Below is a small trained network, with its code and all its weights. Each question gives an input and a target symbol and asks what happens when units are switched off, that is, made to give their printed mean instead of their output.

import numpy as np


def w(rows, s, z=0):
    codes = np.array(rows[::2]) - 128.0
    scale = np.full(codes.shape[1], s)
    scale[-1] = z or s
    return codes * scale


def softmax(a):
    e = np.exp(a - a.max(-1, keepdims=True))
    return e / e.sum(-1, keepdims=True)


def log_softmax(a):
    a = a - a.max(-1, keepdims=True)
    return a - np.log(np.exp(a).sum(-1, keepdims=True))


def net(x, mask):
    ids = ['ΘΛΞΦαβπσω'.index(c) for c in x.split()]
    T = len(ids)
    res = E[ids] + P[:T]
    u = 0
    for l in range(3):
        r = res
        for j in range(2):
            rows = slice(3 * j, 3 * j + 3)
            q, k, v = (r @ M[l][rows].T for M in (Q, K, V))
            z = softmax(np.where(np.tri(T) > 0, q @ k.T / 3**0.5, -1e9)) @ v
            o = O[l][rows]
            res = res + np.where(mask[u + j], z, o[:, -1]) @ o[:, :-1]
        u += 2
    return log_softmax(res[-1] @ U[:, :-1].T + U[:, -1])


Q, K, V, O = {}, {}, {}, {}
E = w([
[112,34,26,188,251],'Θ',
[254,98,113,152,118],'Λ',
[163,128,97,148,96],'Ξ',
[125,187,151,114,26],'Φ',
[5,122,28,187,177],'α',
[53,199,147,214,251],'β',
[227,219,207,172,109],'π',
[170,138,115,150,100],'σ',
[171,58,27,121,38],'ω',
],0.0051)
P = w([
[133,144,157,52,135],'0',
[96,29,224,213,84],'1',
[31,145,85,59,251],'2',
[83,6,243,252,74],'3',
[55,230,2,234,245],'4',
[54,10,238,254,105],'5',
[254,232,50,71,20],'6',
[21,14,222,254,153],'7',
[154,191,202,13,194],'8',
],0.0051)
Q[0] = w([
[170,4,251,6,49],'0.h0',
[19,2,243,84,238],'0.h0',
[4,10,238,249,202],'0.h0',
[226,238,61,6,136],'0.h1',
[201,240,29,9,169],'0.h1',
[49,17,223,248,92],'0.h1',
],0.0051)
K[0] = w([
[246,17,249,179,10],'0.h0',
[92,10,254,36,74],'0.h0',
[30,3,248,95,146],'0.h0',
[249,253,88,4,19],'0.h1',
[242,254,31,2,44],'0.h1',
[12,2,217,254,217],'0.h1',
],0.0051)
V[0] = w([
[247,246,193,3,10],'0.h0',
[206,196,58,3,25],'0.h0',
[248,244,219,3,25],'0.h0',
[144,44,229,210,48],'0.h1',
[2,13,164,254,216],'0.h1',
[253,241,65,2,95],'0.h1',
],0.0051)
O[0] = w([
[190,222,30,165,134,88],'0.h0',
[153,187,5,74,114,87],'0.h0',
[197,227,40,170,142,83],'0.h0',
[169,62,190,254,31,250],'0.h1',
[55,42,199,124,131,189],'0.h1',
[203,223,54,91,132,30],'0.h1',
],0.005,0.0019)
Q[1] = w([
[251,174,116,224,12],'1.h0',
[254,254,4,8,147],'1.h0',
[4,3,248,253,57],'1.h0',
[182,128,130,199,45],'1.h1',
[142,71,186,187,39],'1.h1',
[167,102,158,200,41],'1.h1',
],0.0051)
K[1] = w([
[153,22,252,224,3],'1.h0',
[253,153,111,66,8],'1.h0',
[3,88,169,202,243],'1.h0',
[67,66,208,225,26],'1.h1',
[33,64,149,195,176],'1.h1',
[2,6,238,252,84],'1.h1',
],0.0051)
V[1] = w([
[79,99,55,73,44],'1.h0',
[238,82,40,81,26],'1.h0',
[92,175,152,95,18],'1.h0',
[159,134,173,3,189],'1.h1',
[53,201,43,79,160],'1.h1',
[118,114,185,226,30],'1.h1',
],0.0051)
O[1] = w([
[24,83,34,2,35,130],'1.h0',
[246,120,49,26,71,111],'1.h0',
[17,247,46,199,17,146],'1.h0',
[62,240,47,59,234,48],'1.h1',
[36,86,181,97,146,33],'1.h1',
[184,132,148,226,48,253],'1.h1',
],0.005,0.0047)
Q[2] = w([
[202,48,217,235,47],'2.h0',
[55,200,36,2,214],'2.h0',
[202,19,184,87,27],'2.h0',
[97,168,37,115,243],'2.h1',
[91,162,44,120,247],'2.h1',
[133,70,243,200,26],'2.h1',
],0.0039)
K[2] = w([
[2,11,196,150,206],'2.h0',
[254,245,75,127,54],'2.h0',
[4,84,246,250,246],'2.h0',
[254,253,2,62,27],'2.h1',
[253,254,3,39,31],'2.h1',
[2,6,238,60,193],'2.h1',
],0.0051)
V[2] = w([
[220,190,206,147,249],'2.h0',
[252,17,25,71,137],'2.h0',
[9,16,74,69,22],'2.h0',
[19,4,141,75,182],'2.h1',
[220,2,125,117,137],'2.h1',
[68,209,50,128,7],'2.h1',
],0.0051)
O[2] = w([
[253,254,250,152,249,7],'2.h0',
[251,5,10,56,246,33],'2.h0',
[6,4,58,20,11,193],'2.h0',
[153,11,192,7,83,3],'2.h1',
[254,2,4,8,253,234],'2.h1',
[3,129,30,241,4,170],'2.h1',
],0.0051,0.0022)
U = w([
[204,60,183,5,174,134],'Θ',
[224,101,99,133,231,229],'Λ',
[138,124,112,129,148,124],'Ξ',
[23,201,58,253,67,152],'Φ',
[49,119,168,33,21,55],'α',
[137,224,226,103,135,171],'β',
[169,200,129,205,181,2],'π',
[146,133,116,137,154,131],'σ',
[121,23,34,93,128,132],'ω',
],0.0051,0.0032)

Each question gives the input, a string of symbols that net reads in full, and the target symbol t.
The units are the heads (3 rows each of Q, K, V and O). Each row of codes is followed by its name. A weight is (code - 128) times the scale printed after its matrix; where a second scale follows, it is the last column's (O and U).
mask holds one flag per head, layer by layer. A switched-off head (its flag False) gives its mean, the last column of its rows in O, instead of its output. The means were averaged over made-up inputs and are rounded, as every weight is.
A unit's drop is (log p(t) with every unit on - log p(t) with that unit switched off) / (log p(t) with every unit on - log p(t) with every unit switched off).
The circuit of an input: a set's keep is (log p(t) with only the set's units on - log p(t) with every unit switched off) / (log p(t) with every unit on - log p(t) with every unit switched off). Starting from all 6 units, units are removed one at a time, each time the one whose removal leaves the highest keep (on an exact tie, the one counted first), for as long as the keep stays at least 0.8.
units of the circuit, in order: the units of the circuit, biggest drop first
unit that matters most: the unit with the biggest drop
which heads matter: for each layer, one digit per head in row order, 1 if its drop is at least 0.15 and else 0, layers parted by /
input Φ Λ Φ ω ω Φ Φ Φ Φ, target Φ: unit that matters most	2.h1
input α Φ Φ Λ Φ Φ, target α: which heads matter	11 / 01 / 11
input Φ Φ β Φ π, target β: which heads matter	10 / 10 / 11
input Ξ Φ β Φ ω Λ Φ Φ, target β: units of the circuit, in order	[1.h0, 2.h0, 2.h1, 0.h0]
input Φ Φ ω Φ α Φ Φ β α, target Φ: units of the circuit, in order	[2.h1, 0.h1, 1.h1]
input Φ Φ Λ Φ Φ Φ ω, target Φ: which heads matter	11 / 00 / 01
input β β Φ ω ω β ω Λ β, target ω: units of the circuit, in order	[0.h1, 1.h1, 2.h0, 1.h0]
input Θ Ξ β Λ Φ Λ, target β: units of the circuit, in order	[2.h0, 1.h0, 2.h1, 0.h0]
input Λ Φ σ, target Λ: which heads matter	11 / 11 / 10
input Λ α Φ Φ, target α: units of the circuit, in order	[2.h0, 2.h1, 0.h1]
input Φ Φ Φ Φ ω α Φ Λ, target α: which heads matter	01 / 10 / 11
input Λ Φ Λ Φ α β, target β: which heads matter	01 / 10 / 11
input Ξ Φ ω ω Ξ Φ Λ ω, target ω: which heads matter	01 / 01 / 11
input Λ Φ α, target Λ: units of the circuit, in order	[2.h0, 1.h1, 1.h0, 0.h1]
input Λ π ω β Φ Φ Φ Λ ω, target Φ: units of the circuit, in order	[2.h1, 0.h1, 1.h1, 0.h0]
input Λ ω α, target Λ: units of the circuit, in order	[2.h0, 1.h1, 0.h1, 1.h0]
input Φ Φ π ω Φ β Φ Φ, target β: unit that matters most	1.h0
input Φ ω ω ω Θ Φ Φ ω, target Θ: which heads matter	10 / 10 / 01
input σ ω ω Φ Φ ω ω Λ, target Λ: which heads matter	01 / 11 / 01
input π Φ Φ, target π: unit that matters most	2.h0
input α Φ π Φ α β Λ ω, target β: units of the circuit, in order	[1.h0, 2.h0, 2.h1, 0.h1]
input α π Φ α ω ω Φ Φ π, target Φ: units of the circuit, in order	[2.h1, 1.h1, 0.h1, 1.h0]
input π Φ Λ ω α Θ ω Φ, target Θ: units of the circuit, in order	[2.h1, 0.h1]
